Here is a tiny trained network, its code and every weight. The questions are about switching its units off for an input and a class, where a switched-off unit gives its printed mean instead of its output.

import numpy as np


def w(rows, s, z=0):
    codes = np.array(rows[::2]) - 128.0
    scale = np.full(codes.shape[1], s)
    scale[-1] = z or s
    return codes * scale


def norm(h):
    return h / np.sqrt((h * h).mean(-1, keepdims=True) + 1e-5)


def f(y):
    return np.maximum(y, 0)


def log_softmax(a):
    a = a - a.max(-1, keepdims=True)
    return a - np.log(np.exp(a).sum(-1, keepdims=True))


def net(x, mask):
    res = np.array(x, float).reshape(1, 2) / 4 @ E
    u = 0
    for l in range(2):
        y = f(norm(res) @ A[l][:, :-1].T + A[l][:, -1])
        res = res + np.where(mask[u : u + 12], y, B[l][:, -1]) @ B[l][:, :-1]
        u += 12
    return log_softmax(norm(res)[-1] @ U[:, :-1].T + U[:, -1])


A, B = {}, {}
E = w([
[195,26,147,111,85,162],'x0',
[144,201,114,254,77,75],'x1',
],0.0088)
A[0] = w([
[29,196,90,185,138,116,106],'0.n1',
[139,112,124,163,77,74,52],'0.n2',
[131,91,89,132,157,88,2],'0.n3',
[101,159,105,157,123,132,165],'0.n4',
[28,116,165,2,143,85,111],'0.n5',
[241,74,159,126,159,119,153],'0.n6',
[98,70,92,173,191,25,59],'0.n7',
[29,150,58,56,184,170,102],'0.n8',
[123,89,108,78,180,244,141],'0.n9',
[164,129,189,111,50,168,164],'0.n10',
[30,125,165,162,183,114,233],'0.n11',
[170,104,81,76,160,166,76],'0.n12',
],0.0082,0.0017)
B[0] = w([
[116,163,79,84,111,187,234],'0.n1',
[117,100,217,81,83,110,181],'0.n2',
[89,114,92,80,125,115,128],'0.n3',
[198,26,158,102,123,167,176],'0.n4',
[100,72,245,123,94,19,246],'0.n5',
[149,169,85,171,62,125,232],'0.n6',
[164,142,110,135,137,154,149],'0.n7',
[118,171,185,112,163,57,233],'0.n8',
[115,161,87,138,195,164,254],'0.n9',
[109,42,115,174,83,87,203],'0.n10',
[109,186,162,111,146,239,197],'0.n11',
[136,130,3,192,140,170,200],'0.n12',
],0.0069,0.0065)
A[1] = w([
[129,40,11,145,176,179,59],'1.n1',
[149,118,48,199,122,220,136],'1.n2',
[187,42,131,231,158,145,198],'1.n3',
[109,208,145,67,165,140,116],'1.n4',
[148,50,141,77,94,97,156],'1.n5',
[143,104,168,161,121,109,4],'1.n6',
[129,143,17,104,157,179,124],'1.n7',
[142,143,116,161,188,117,196],'1.n8',
[199,69,138,92,91,54,152],'1.n9',
[204,101,106,110,130,168,76],'1.n10',
[134,200,108,150,87,110,91],'1.n11',
[98,56,43,108,130,144,96],'1.n12',
],0.011,0.0037)
B[1] = w([
[100,94,151,144,243,173,220],'1.n1',
[78,152,146,54,110,96,234],'1.n2',
[157,113,201,64,171,82,255],'1.n3',
[159,55,143,98,98,40,214],'1.n4',
[87,194,114,195,94,130,212],'1.n5',
[187,147,155,175,151,130,144],'1.n6',
[133,125,112,254,112,168,185],'1.n7',
[158,135,103,60,34,198,154],'1.n8',
[189,157,145,229,101,140,213],'1.n9',
[109,154,50,65,175,104,171],'1.n10',
[108,98,42,124,159,173,176],'1.n11',
[132,131,77,177,146,196,199],'1.n12',
],0.0086)
U = w([
[83,97,246,19,163,19,209],'0',
[102,48,126,189,253,204,154],'1',
[80,177,36,118,60,182,153],'2',
[220,101,219,222,65,76,1],'3',
],0.015,0.00098)

Each question gives the input, the list of numbers given to net, and the class t.
The units are the neurons (one row each of A and B). Each row of codes is followed by its name. A weight is (code - 128) times the scale printed after its matrix; where a second scale follows, it is the last column's (A, B and U).
mask holds one flag per neuron, layer by layer. A switched-off neuron (its flag False) gives its mean, the last column of its row in B, instead of its output. The means were averaged over made-up inputs and are rounded, as every weight is.
A unit's drop is (log p(t) with every unit on - log p(t) with that unit switched off) / (log p(t) with every unit on - log p(t) with every unit switched off).
The circuit of an input: a set's keep is (log p(t) with only the set's units on - log p(t) with every unit switched off) / (log p(t) with every unit on - log p(t) with every unit switched off). Starting from the 12 units with the biggest drops (on a tie, the unit counted first), units are removed one at a time, each time the one whose removal leaves the highest keep (on an exact tie, the one counted first), for as long as the keep stays at least 0.8.
circuit, biggest first: the units of the circuit, biggest drop first
unit that matters most: the unit with the biggest drop
top k neurons: the k neurons with the biggest drops, biggest first
top k neurons in layer l: the k neurons of layer l with the biggest drops, biggest first
drop when u is switched off: that unit's drop, to one decimal
input [0,3], class 2: unit that matters most	0.n1
input [8,0], class 1: top 2 neurons	(0.n5; 1.n1)
input [0,-1], class 0: top 2 neurons in layer 1	(1.n9; 1.n7)
input [-2,1], class 2: top 4 neurons	(0.n5; 0.n1; 1.n3; 1.n7)
input [6,0], class 1: top 3 neurons	(0.n5; 1.n1; 0.n8)
input [0,6], class 2: top 4 neurons	(0.n1; 0.n5; 1.n11; 0.n10)
input [0,1], class 2: top 2 neurons	(0.n8; 0.n5)
input [1,-6], class 1: top 2 neurons	(0.n12; 0.n9)
input [0,0], class 0: top 2 neurons	(0.n1; 0.n9)
input [2,-7], class 1: top 2 neurons	(0.n9; 0.n12)
input [0,5], class 2: top 4 neurons	(0.n1; 0.n5; 0.n10; 1.n11)
input [-4,6], class 2: drop when 0.n9 is switched off	0.0
input [2,-8], class 1: drop when 0.n12 is switched off	0.2
input [5,0], class 1: circuit, biggest first	(0.n5)
input [-3,2], class 2: drop when 0.n5 is switched off	0.4
